(in the rows, 128 means zero)
Known rows:
[108 114 146 158  95 130 140 131 119 117 115 126 102 114 107 146 178 117
 142 104 123 136 127 124 123 162 131 100 121 144 137 106 153 110 139]: Z_3
[152 105 150 117  95  88 210 130 135 110 141 123  96 117 108 154 129 119
 119 105 114 122 132 122 131 131 121  98 118 118 127 127 114 176 108]: Z_47
[131 108 158 121  99 141 134 134 110 119 113 137 156 116 103 123 167 147
 121 106 134 196 117 122 119 122 165  99 118 141 177 113 150 107 106]: Z_588
[136 111 159 119  97 137 136 132 113 123 113 131 152 114 103 123 162 144
 116 104 132 194 116 125 119 123 168 101 116 140 173 115 149 109 109]: Z_916
[170 112 178 143 102 121 140 130 140 118 118 124 100 118 104  96 121 123
 120 149 118 118 111 122 120 124 120  98 112 184 192  99 127  91 138]: Z_808
[145 136 133 145 133 139 106 125 129 118 117 123 104 132 107 131 118 120
 115 161 117 111 117 123 120 121 123 100 116 152 138 104 122  89 155]: Z_790
[127 112 113 129 102  96 135 128 122 112 124 126  98 114 114 180 124 118
 119 114 118 111 142 123 125 119 124 101 117 117 120 125 117 136 129]: Z_69
[110 148 123 111 113 119 103 123 159 180 119 124 139 145 108 170 117 122
 174 185 121 112 164 127 122 136 121 142 127 120 117 131 110  91 109]: Z_194
[140 180 178 146 141 134 113 128 113 118 116 119 124 171 110 129 115 122
 124 249 119 109 115 124 125 121 119 113 121 141 170 109 110  90 134]: Z_727
[139 176 141 139 180 136 142 132 111 150 115 122 150 172 126  95 115 126
 120 171 117 113 114 124 118 118 115 159 160 122 146 105 113 140 164]: Z_843
[109 135 146 128 101  94 156 124 113 115 121 121 123 139 140 196 116 121
 120 168 114 106 148 128 156 120 122 125 140 115 122 143 112 122 110]: Z_620
[108 144 118 111 111 118 104 127 161 181 116 117 137 146 107 169 119 119
 175 182 121 110 165 128 126 138 123 137 128 121 115 134 112  88 111]: Z_411
[113 193 111 144 100 166 105 127 115 116 115 127 125 116 203 189 175 114
 123 112 151 104 144 121 120 117 160 143 149 127 114 110 164  88 174]: Z_29
[142 123 110 114 126 102 124 128 110 114 119 124 112 134 177 164 121 118
 117 129 120 101 134 126 117 119 141 102 119 119 116 163 130 107 112]: Z_975
[168 162 133 115 161 148 104 126 116 119 112 123 118 157 152 107 121 119
 119 196 117 102 111 122 116 115 123 101 117 153 122 111 131  85 146]: Z_802
[110 112 107 104 100 136 101 129 187 125 117 124 144 123 107 117 121 120
 154 127 134 108 139 120 116 137 132 109 117 145 111 147 125  96 121]: Z_192
[158 109 122 110  94  92 169 131 124 107 149 116 127 132 173 152 117 118
 120 113 118 107 128 121 123 119 132  97 117 117 119 183 131 150 109]: Z_477
[108 157 121 117  98 161 104 139 120 110 117 129 139 113 174 143 142 117
 122 110 153 104 124 124 119 134 151 136 116 144 117 112 169  88 168]: Z_412
[166 116 125 113 146  94 194 131 115 116 115 120 138 149 198  96 118 117
 123 107 128 101 112 126 114 118 121 139 178 113 117 148 138 181 114]: Z_354
[111 110 109 130 105  85 135 125 114 109 210 131 131 116 154 167 114 119
 112 142 116 148 173 116 177 121 120  99 118 116 114 154 112 125 121]: Z_590

Facts:
Z_843 {silak=c}
Z_716 {tasko=Z_500, silak=c}
Z_988 {tasko=Z_272, silak=e}
Z_412 {tasko=Z_910, silak=e}
Z_850 {tasko=Z_442, silak=b}
Z_75 {tasko=Z_272, silak=a}
Z_680 {silak=g}
Z_388 {tasko=Z_162, silak=e}
Z_665 {tasko=Z_442, silak=c}
Z_883 {tasko=Z_924, silak=f}
Z_354 {tasko=Z_48, silak=f}
Z_924 {tasko=Z_680, silak=b}
Z_418 {tasko=Z_346, silak=g}
Z_975 {tasko=Z_48, silak=d}
Z_774 {tasko=Z_988, silak=b}
Z_346 {tasko=Z_48, silak=f}
Z_500 {tasko=Z_48, silak=g}
Z_802 {tasko=Z_102, silak=d}
Z_69 {tasko=Z_354, silak=b}
Z_272 {silak=a}
Z_439 {tasko=Z_774, silak=c}
Z_142 {tasko=Z_500, silak=d}
Z_676 {tasko=Z_66, silak=e}
Z_904 {tasko=Z_150, silak=a}
Z_29 {tasko=Z_475, silak=d}
Z_790 {tasko=Z_843, silak=b}
Z_877 {tasko=Z_442, silak=a}
Z_650 {tasko=Z_272, silak=a}
Z_922 {tasko=Z_968, silak=a}
Z_755 {tasko=Z_674, silak=c}
Z_153 {tasko=Z_75, silak=d}
Z_299 {tasko=Z_843, silak=a}
Z_102 {tasko=Z_843, silak=d}
Z_916 {tasko=Z_962, silak=a}
Z_524 {tasko=Z_968, silak=d}
Z_240 {tasko=Z_437, silak=c}
Z_373 {tasko=Z_962, silak=e}
Z_590 {tasko=Z_500, silak=g}
Z_192 {tasko=Z_924, silak=e}
Z_293 {tasko=Z_924, silak=b}
Z_848 {tasko=Z_259, silak=f}
Z_92 {tasko=Z_272, silak=e}
Z_950 {tasko=Z_500, silak=b}
Z_3 {tasko=Z_910, silak=a}
Z_910 {silak=a}
Z_662 {tasko=Z_75, silak=c}
Z_674 {tasko=Z_162, silak=c}
Z_935 {tasko=Z_48, silak=a}
Z_724 {tasko=Z_150, silak=b}
Z_411 {tasko=Z_150, silak=c}
Z_889 {tasko=Z_102, silak=b}
Z_48 {silak=c}
Z_66 {tasko=Z_680, silak=b}
Z_517 {tasko=Z_774, silak=g}
Z_247 {tasko=Z_437, silak=a}
Z_962 {tasko=Z_162, silak=d}
Z_184 {tasko=Z_680, silak=g}
Z_424 {tasko=Z_674, silak=g}
Z_457 {tasko=Z_162, silak=d}
Z_968 {tasko=Z_162, silak=b}
Z_152 {tasko=Z_475, silak=a}
Z_305 {tasko=Z_988, silak=g}
Z_259 {tasko=Z_680, silak=a}
Z_890 {tasko=Z_259, silak=g}
Z_288 {tasko=Z_876, silak=f}
Z_357 {tasko=Z_988, silak=b}
Z_319 {tasko=Z_272, silak=g}
Z_194 {tasko=Z_66, silak=c}
Z_702 {tasko=Z_716, silak=f}
Z_150 {tasko=Z_680, silak=e}
Z_473 {tasko=Z_346, silak=a}
Z_298 {tasko=Z_774, silak=b}
Z_876 {tasko=Z_843, silak=f}
Z_620 {tasko=Z_346, silak=c}
Z_727 {tasko=Z_876, silak=c}
Z_94 {tasko=Z_876, silak=b}
Z_475 {tasko=Z_910, silak=a}
Z_588 {tasko=Z_674, silak=a}
Z_442 {silak=c}
Z_47 {tasko=Z_716, silak=a}
Z_747 {tasko=Z_75, silak=b}
Z_437 {tasko=Z_500, silak=a}
Z_768 {tasko=Z_988, silak=d}
Z_477 {tasko=Z_716, silak=e}
Z_808 {tasko=Z_876, silak=a}
Z_162 {silak=a}

Rows:
No name comes twice in this set of rows, the named rows included.
[141 109 116 123 101  92 157 125 125 111 131 121  99 122 118 189 120 117
 116 109 115 108 144 125 133 116 123  98 116 113 117 149 115 151 115] | Z_950
[155 113 109 114 122  93 150 125 114 110 122 118 108 145 185 172 120 116
 119 129 118 102 140 120 121 113 137 100 121 116 116 185 124 124 111] | Z_142
[129 112 106 128 154  89 163 126 116 118 206 123 156 125 167 123 113 119
 111 108 113 170 156 114 157 130 119 103 119 114 114 137 110 200 167] | Z_500
[170 108 149 111  99  91 200 130 113 111 113 117 106 148 189 151 120 116
 125 125 120 101 125 123 114 117 144 100 130 117 114 192 125 129 106] | Z_702
[149 112 171 138  99 118 135 128 140 117 117 127 103 117 102  97 124 122
 122 124 115 128 112 121 119 127 121 102 115 168 174 105 132  91 126] | Z_299
[108 116 110 169 169 138  97 122 116 112 225 181  94 108 140  94 114 171
 118 128 118 135 118 128 184 116 117 195 115 119 120 119 114  88 111] | Z_517
[117 114 112 119 183 165 102 129 114 117 141 127 100 114 172  92 116 166
 124 104 169 107 109 139 118 118 120 223 117 120 120 130 151 174 141] | Z_988
[145 109 126 116 144  91 211 124 111 112 127 115 140 166 157 159 114 117
 119 120 119 114 133 124 143 118 117 136 173 110 121 163 111 222 117] | Z_716
[117 134 122 123 145  97 179 128 111 119 117 115 143 158 145 146 119 120
 120 121 116 111 121 125 131 125 115 158 181 115 122 132 111 195 133] | Z_48
[120 132 110 141 155 139 119 124 117 129 119 124 135 119 110 114 119 123
 118 105 126 140 112 123 120 123 119 127 141 120 119 109 128 183 183] | Z_850
[110 172 155 122 109 152 111 125 105 140 114 124 185 137 105 178 125 142
 117 169 141 153 133 126 147 120 148 135 147 122 158 163 115  93 102] | Z_755
[109 133 139 174  94 139 143 129 115 116 120 136 103 110 111 163 193 113
 153 102 125 132 138 122 121 175 135 109 119 148 128 100 162 105 162] | Z_152
[125 169 133 123 160 147 137 126 105 183 114 121 213 153 115 134 116 131
 116 121 153 173 118 122 124 122 121 172 192 117 152 150 110 153 112] | Z_674
[165 106 125 117 103  87 232 131 123 117 130 120 112 116 109 104 118 120
 117 103 114 148 114 125 119 143 119 101 121 116 127 113 118 245 124] | Z_437
[112 111 110 165 207 154 102 122 117 120 138 129  92 109 116  90 118 168
 120 101 147 110 109 176 123 116 118 208 122 117 121 114 123 190 130] | Z_774

Now the same objects, written a new way:
Known rows:
[159 148 129 129 131 114 124 132  96 157 121 131 170 163 102 151  84 136
 147 103 133 185 103 162 151 136 132  83 128 106  93 103  87 124 127 120
 155  98  88 138 128 155 144 158 107 116 125 144 149 149  43  77  85 115]: Z_922
[130  98 120 123 133 156  69 107 129 105 172 145 117  86 156 126 176 125
 137 141 126 113  80  85 111 122 116 167 149 101  93 106 202 148 167 153
 130 185 120 125 141 154 146 156 169 155 135 124 112 143  87 127 101 151]: Z_192
[ 95 126 136 170 130 164  72 118 181 110 170 133 128 132 168 152 134 111
 127 161 125 129 118  67 105 118 124 134 125 145 119 126 169 171 158 147
 130 163 112 107 119 140 163 147 164 172 105 109  95 155  85 137 101 156]: Z_724
[129 148 123 127 153 130 147 140 112 112 107 109 146 161 140 140 118 110
 122 150 147 138  87 108 120 103 132 124 181 100 129 125  71  99 134 151
 158 125 118 122 138 139 103  86  91 102 113 155 111 133 112 149 119 146]: Z_299
[119 140 141 131 147 148 157 152  98 128 127 106 158 161 122 130  92 132
 135 111 132 135  85 154 149 130 158 134 163 129 118 133 128 134 133 141
 138 117 140 111 154 126 119 106 120 151  94 133 133 109 139 129 133 104]: Z_272
[133  88 128  88 136 166 175 141  99 142 120 110 129 106 131  79  96 162
 138  88 109  81  94 153 147 141 126 170 139  93 117 148 160 163 137 129
  94 138 141 131 149 119 123 141 138 131 132 130 154 120 161 143 124 120]: Z_988
[123 146 112 113 149 130 152 142 117 111  96 102 139 163 152 131 121 107
 106 171 146 125  86  88 115  91 122 127 204  86 136 130  46  88 141 157
 166 118 117 131 134 143  96  66  74  76 118 164 103 149 112 175 114 169]: Z_808
[129 149 129 139 114  78 117 104 131 136 117 149  96 144  91 133 185 139
 126 147 156 135 207 123 118 131 106 100  99 185 171 150 119  81 123  90
 120 107 148 107 114 112 144 105 147 102 147 107 110  99 161 122 176 105]: Z_142
[108 125 150 162 133  89 126 170  93 117 107 130  66  92 126 131 165 137
  95 149 130 115 191 159 109 126 123 121  87 174 165  95 118  80 110  94
 106 159 103 148  93 107 137 144 120 134 178 132 151 105 158 148 186 102]: Z_418
[130 135 129 137 103  63 112 101 100 123 131 162  86 105  83 123 173 149
 120 151 130 128 204 118 119 143  86 123  97 203 176 145 125  88 107  95
 126 125 130 133 117 119 149 132 135 101 162 129 120  95 175 142 176 106]: Z_590
[131 125 107  98 126 125 139 127 149 127 105 130 121 108 158 121 133  99
 125 124 124 119 116 133 101 115 122 137 154  95 109 112 117 113 126 149
 144 119 121 152 128 136  94 119  96 110 138 131 129 147 139 150 126 156]: Z_843
[130 105 123  86 127 162 154 121 105 148 122 126 134 104 128  95 111 142
 145  93 104  96  96 151 142 138 128 164 149  94 109 144 162 163 137 140
 112 139 142 134 154 127 109 133 118 143 137 135 152 113 160 130 136 126]: Z_92
[120 121 140 104  99 129 145 154 109 136 147 128 112  96 117 119  88 131
  91 129  76  97 119 130 160 152 153 150 106 141 161 156 145 162 100 148
 122 111 148 145 131 105 130 133 118 140 124 139 142 123 164 144 150 129]: Z_319
[103 110 144 121 134 183 192 164 150 145 122  84 133 157 140  90  42 165
 126  99 107  89 123 127 156 135 135 139 118 135 149 186 139 195 135 114
  85 114 142 115 130  92 149 130 147 137  98 108 141 134 163 154 112 120]: Z_357
[128 110 145 107 120 154 193 178 134 143 141  86 112 140 132 103  62 158
  85 108  98  82 118 132 178 143 174 135 101 126 163 177 146 164 124 127
  93  87 174 111 124  83 159 121 154 123  97 103 138 131 157 140 130 120]: Z_768
[124 152 137 137 118 131 114 123 158 169 108 130 155 142 122 150  79 118
 142 117 114 167 154 141 129 139 113  87  94 119 106 131  99 177 117 119
 130 115  90 146 107 136 131 158 104 142 135 133 146 160  76  95 100 138]: Z_968
[126  94 147  99 106 146 181 177 108 140 153 104 105 106 119  90  59 170
  80 115  80  75 108 129 183 154 159 160 104 138 175 174 146 168 111 131
  93 100 157 134 126  92 160 139 138 118 112 128 149 129 167 162 130 121]: Z_305
[127 126 119 114 125 131 126 132 147 130 118 139 127 101 150 123 132 101
 136 108 121 129 121 154 110 128 132 143 132 113  99 104 146 129 123 142
 134 125 129 147 134 132  94 136 108 147 135 129 143 136 151 126 141 135]: Z_665
[100 146 119 123 132 143 138 128 172 136  86 108 131 148 170 137 102  95
 111 165 128 114 137  79  90  95 102 120 161  97 142 160  57 137 132 152
 145 127 108 141 114 127  96  89  78  98 130 152 104 159 129 173 114 186]: Z_889
[160 148 136 128 135 114 128 128 102 155 123 129 167 160 101 150  80 137
 144 107 131 186 102 161 155 133 133  84 125 105  95 102  86 130 132 116
 151  98  89 131 134 153 138 155 108 120 124 143 152 149  44  79  87 111]: Z_916

Rows:
No name comes twice in this set of rows, the named rows included.
[121 130 132 165 149 152  83 128 122  82 184 123 137 146 145 153 145 125
 130 160 146 150  66  87 123 117 142 137 160 136 107 100 174 123 162 152
 154 156 121 100 147 152 162 128 166 160  82 120  90 139  72 126 100 127] | Z_904
[105 143 151 178 174 116 144 165  80 110  90 109 106 158 127 137 166 145
 145 131 181 147 161 163 109 101 128 110 136 170 127  79 109  62 144  84
 115 161 101 114 125 122 134 122 131 142 149 124 140  94 141 136 167  73] | Z_473
[123 116 130 144 103 116  76 139 131 104 181 144 106  81 138 148 142 113
  84 163  93 120 114  92 129 140 148 150 107 144 144 121 159 144 115 154
 141 145 123 137 117 134 153 149 137 145 128 137 115 146 110 138 127 150] | Z_184
[135  58 133  71 135 180 239 180 130 128 135  80 109 123 141  41  33 197
 124  60 113  57  84 144 180 143 138 174 127 108 142 170 173 168 145 109
  68  90 169 125 148  94 170 148 167  98  99  91 159 138 177 171 102 111] | Z_439
[122 149 132 149 144 139 130 141 108 120 126 116 153 151 127 149 117 110
 137 127 140 149  93 148 127 118 150 127 154 125 110 102 113 121 126 142
 148 129 120 123 142 137 107 106 103 154 107 143 130 117 124 117 134 109] | Z_877
[118 134 142 162 146 146  91 133 121  96 164 127 146 147 141 151 140 118
 131 149 144 150  78 102 125 112 152 132 161 132 107  99 158 125 152 154
 150 151 123 109 144 147 145 123 147 162  91 126 106 130  84 122 110 120] | Z_259
[137 133 110 114 113  60 120  58  95 134 105 176  86 138  56 117 237 167
 155 136 159 126 217 121 125 136  72 103 116 179 158 163 130  53 143  78
 120 124 168 109 135 120 141 107 170  79 179  96 110  66 178 115 181  90] | Z_702
[175 110 105 179 151 143 117 103 149  71 168  88 205 146 125 145 113 101
 171 105 167 144  93 153 135 141 160 144 115 121 137 100  80 113  42 130
 116 147 147 115 117 155  77  93 123 126  79 157 108 100 167  91  82 114] | Z_152
[116 118 137 150 153 106 143 151 124 113  79 135  80 108 145 112 179 134
 141 111 161 125 178 174  93 111 110 124 118 150 116  76 143  72 141  88
 103 157 109 145 110 118 124 145 127 135 173 109 154 117 161 142 176  99] | Z_620
[108  84 154 108 137 199 228 184 147 144 128  59 119 162 141  63  10 197
 118  86 113  68 111 122 175 140 136 149 116 132 167 204 142 199 139 102
  56 104 152 108 131  81 175 136 170 118  88  98 141 135 166 170  95 114] | Z_298
[115 148 144  91  97 146 162 148 127 165 131 121 135 132 120 127  81 121
  89 116  83 106 120 148 167 141 178 131 124 134 139 187 163 181 129 158
 137  79 179 113 150  90 115 102 123 169  97 113 140 113 175 125 172 120] | Z_153

Now the same objects, written a new way:
Known rows:
[104 107 125 159 128 126 146 121  94 141 151  96 136 138 158 153 129 157
 109 134 158 136 155 127 147  88  61 163 190 116 153]: Z_47
[106 192  75 168 151 198 187 133  61 166  30 134 140  96  93 127 122 121
 122 152  95 132  86 171 135  83 134 147 125 230 132]: Z_475
[125 154  98 140 171 144 155 108 133 122  85 169 153  95 112  95 154 133
 154 127  81 129 117 149  97 148 166 121 137 142 115]: Z_850
[140 124 137 170 200 190  94 140 243 174  82 113 100 140 145  49  98 113
  94 153 120 187 121 105 116 145 193 161  56 124 134]: Z_674
[106 168 164 194 181 181 166 140 154 154  87 105 147  98 108  55 114 126
 100 138  64 192 136 117 129  97 144 144 124  92  99]: Z_162
[115  63 144 164 134 112 153  96 154 113 133  99 106  49 117 122 127 111
 101 108 169 125 107 124 132 168 136  95  84  84  82]: Z_388
[109 140 154 135 102 123 145 145  85 135 132  87 135 130 119 152 117 124
 116 134 129 139 123 123 151  83 105 140 133 138 120]: Z_877
[117  78  90 141 122 118 163  93 100 127 109 119 113  61 112 171 135 107
 118 111 183  91  83 161 135 162 128  90  90 158  98]: Z_412
[ 91 112 131 142 105 108 121 126  97 133 156  91 145 153 119 144 145 153
 126 149 125 125 134 142 170  59 107 146 160 119 109]: Z_935
[122  89  59 134 181 152  60 118 213 146 111 165 134 215 142  90 146 155
 138 173 112 137 124 181 151 107 192 192 116 152 138]: Z_48
[102 130 113 140  95 111  83 120 136 118 179 124 100 146 101 122 165 151
 142 144 157 102 138 132 133 106 113 127 151 133 117]: Z_975
[ 92 131  76 166 194 134 145  78 156 112 117 170 153 155 149  93 166 196
 137 159 100 147 155 159 117 112 106 183 238 127 174]: Z_500
[ 95 122 130 139 132  90 126  92 127 113 150 113 118 141 154 145 149 175
 133 152 163 132 141 118 128 103  85 148 197 133 162]: Z_590
[140 139 159  60 100 109 116  99 100 110 109  97 110 136 119 134  96 136
 121 126 101 107 116 100 108 109 111  90 164 110 164]: Z_305
[128 130 153 119  85  90 113 196  98 103 139 124 147 131 127 125 146 137
 146  89 177 123 145 120  74 153 134 140 115 147 111]: Z_288
[150 189 120 149 146 167 185 148 121 136 130 198 182 141 135 136 114  92
 137 142  41 173 153 140 182 127 114 144 124 114 122]: Z_259
[130 124 149 112 109  73 140 150  95  89 130 124 144 101 128 134 153 128
 144  95 169 123 127 129  84 155 136 126 126 136 106]: Z_889
[159 103 144  97 115  93  70 195 147 119 122 114 124 186 162 142 105 110
 100 115 205 149 121 136  95 156 165 187  68 170 144]: Z_727
[162 116 128 105 123 130  89 143 180 149 159 144 105 175 183 169  95  89
 127 147 171 146 125 113 175 152 135 142  56 155 153]: Z_194
[116  31  89 155 148 108 151  83 131 119 151 135 126  86 149 157 146 147
 113 112 199  96 130 156 131 170  94 128 156  98 129]: Z_477

Rows:
No name comes twice in this set of rows, the named rows included.
[163  93 124  72 120 140  55 136 158 149 118  93  86 180 152 144  76 110
 107 132 153 110 110 121 130 129 149 129  80 144 169] | Z_662
[ 87 116 139 138  96  88 110 130 106 126 159  88 150 165 109 143 155 146
 135 158 112 124 126 145 182  48 127 140 143 121  85] | Z_473
[132 124 154  93 100 132 128 135  73 138 124  81 130 141 116 149  93 127
 107 121 103 111 122 118 143  83 103 108 146 111 134] | Z_650
[100 103 124 122 115  78 116  94 125 112 156 114 130 109 130 138 177 145
 168 135 144 104 121 135 133 117 137 106 145 126  98] | Z_69
[114 175 102 143  89 153 126 133  89 150 123 114  74 101  94 147 140 120
 132 137 180 100 100 128 119 117 106 110 120 209 130] | Z_29
[103 163 190 145 126  97 137 111 148 122 127  75  98  93 130 107 124 130
 122 143 145 159 117  80 121 110 117 114 124 118 123] | Z_424
[110 151 167 160 107 135 108 136 151 136 159  95  77 100 108  99 131 126
 119 128 157 132 132  85 115 124 114 109 114 119 109] | Z_524
[103 126  78 144 154 148 101 122 154 135 120 175 156 156 108  79 187 170
 177 152  79 111 147 165 126 108 165 147 154 128  97] | Z_354
[172 127 113 114 163 137  91 207 168 119  76 172 165 189 139  88 109 113
  94 113 141 165 130 171  76 170 198 211  76 172 146] | Z_843
[129  66  99 126 148 131  71 124 179 156 150 116  99 183 191 148 117 144
 111 144 205 129 136 131 142 130 116 177 125 155 175] | Z_240

